[ 1.44  4.44 -2.68  3.75]
1.44
[ 4.53 -5.03  1.13 -3.10]
4.53
[-5.11 -4.73 -3.56  2.32]
-5.11
[2.87 4.34 4.02 1.24]
2.87
[ 4.18  1.60 -4.94  4.66]
4.18
[-3.37  4.78 -0.32 -3.21]
-3.37
[-5.61 -2.64  1.02  0.00]
-5.61
---
 1.34   0.31   0.14   0.62   1.33   0.49
 0.11  -1.60  -0.02  -0.18   1.97  -1.79
-0.66  -0.73  -0.15  -4.24  -0.69   0.03
result: -1.79

 1.86   0.66  -3.98   1.61   3.86  -2.81
-0.66  -2.13   5.12  -3.10   0.46  -5.35
result: -2.81

-0.78   1.61   2.31   4.17  -5.59  -1.24   0.20
 0.33  -3.26   2.65  -1.37  -0.88   0.94   0.06
result: 0.20

 3.28   3.31  -4.75  -1.87
 4.50   1.24  -1.63  -1.55
 0.69   4.58  -4.62   0.19
result: -1.55

 0.35   1.93  -1.08  -1.52   2.39   3.39
-3.13   1.81  -0.11  -2.42   5.54  -0.63
 2.78   1.27  -0.34   0.90  -3.08   0.64
result: -0.63

-0.26  -0.20  -0.61  -4.06  -4.67
 0.41  -2.57   2.61  -4.14  -5.71
 3.56   0.86  -3.48   2.27   2.00
result: -5.71
---
[[ 3.87  1.41  2.57  1.50 -1.28  5.41]
 [-0.28  3.43  1.11  0.93  3.00 -1.03]] -1.28

[[ 4.34  0.32 -0.82 -1.12 -1.62]
 [ 0.87 -0.37 -3.44  0.60 -3.29]
 [ 2.06 -0.78  2.48  0.83 -2.89]] 0.60

[[-2.41  0.58 -0.70 -2.50 -4.67 -2.22]
 [ 2.52 -1.91  0.29 -2.96 -5.05  1.15]
 [-2.64 -2.34 -1.45 -3.75  1.72 -5.31]] -5.05

[[ 2.41 -0.29 -0.73 -4.26  1.06]
 [ 0.97  0.54  0.32  2.40 -0.63]
 [ 0.45  0.17  0.45 -0.22 -1.33]] 2.40

[[-2.94 -4.45 -0.20 -0.57]
 [-4.59 -0.39  0.62  1.55]] -0.20

[[-1.98 -2.07 -4.68 -3.49  2.39]
 [-1.58  1.77 -0.47  0.94  3.08]] -3.49

[[ 0.48  2.62  0.23  1.90 -0.99  3.83]
 [ 1.95  2.71  2.12 -1.17 -5.06  2.93]] -0.99

[[ 1.61 -0.05  1.31 -4.41  2.89  5.31 -1.43]
 [ 0.93 -0.09  1.31 -1.99  2.89  5.31 -2.71]
 [-0.30 -0.05  0.67  1.50  2.89  5.31 -2.71]] 5.31

[[-0.76 -2.75  1.80 -2.96 -3.16 -2.77 -1.78]
 [-4.45  1.93 -4.07  2.41  2.90  1.75  0.34]] -2.77
---
array([2958, 9276, 3388, 5268, 5903]): 9276

array([[554, 660, 442, 577, 605, 725],
       [151, 611, 568, 362, 798, 405]]): 660

array([[6394, 5098, 4136, 6451, 5641, 5730],
       [4435, 5219, 4209, 6602, 5645, 7498],
       [4013, 5333, 4795, 4147, 2299, 8020]]): 5098

array([34, 51, 21, 56, 75, 59, 63]): 51

array([1915, 4921, 8436, 3927]): 4921

array([72,  7, 84, 56, 20]): 7

array([-35,   2,  -4, -34,  21,  -6,  46]): 2

array([5, 6, 1, 7, 4]): 6

array([ 64,  51, 223,  87]): 51

array([[6, 2, 7, 6, 7, 6],
       [6, 7, 6, 6, 7, 6],
       [6, 8, 6, 6, 5, 6]]): 2
---
[-4.01  3.71  0.38 -1.11  4.85  3.33  4.44] value -4.01, 4.44

[-2.82 -5.58  2.44 -1.14] value -2.82, -1.14

[-5.58  2.64  0.10  2.30] value -5.58, 2.30

[ 0.91  0.86  5.33 -0.92 -1.42  3.69 -2.21] value 0.91, -2.21

[ 5.24 -0.70 -1.85  0.38] value 5.24, 0.38

[4.33 2.40 0.71 3.81] value 4.33, 3.81

[[-1.24  2.67  1.52  1.28  1.10]
 [ 4.43  0.37 -0.60  3.02 -1.58]] value -1.24, -1.58

[-2.51 -4.22 -2.17 -3.62 -3.55 -4.67] value -2.51, -4.67

[[-0.78 -0.67  0.11  0.76  2.28 -3.90]
 [ 0.56  0.75  2.41 -1.82 -2.03  2.31]
 [-0.81 -1.04  0.26  1.86  2.63 -4.21]] value -0.78, -4.21

[[ 0.36 -0.90 -2.55 -4.34]
 [ 2.50  0.06 -3.11 -2.60]
 [ 1.91 -0.17 -2.54 -1.36]] value 0.36, -1.36
---
[[ 48  10 -13  15  -1 -20]
 [  0  -3 -29  33  29  21]]
-13

[745 832 710 215]
710

[198 171  67  15 130]
67

[44 89 25 34 19  8]
25

[[4497 7246 3880 8753 5833 4068]
 [2661 2061 8273 6220 2575 4248]]
3880

[3842 3854 6021 9065 2772]
6021

[171  49  76  79 135  96 242]
76

[114 253  49 166]
49

[[7718 9119 9161 5206 7046]
 [3405 1866 3962 3609 1578]]
9161
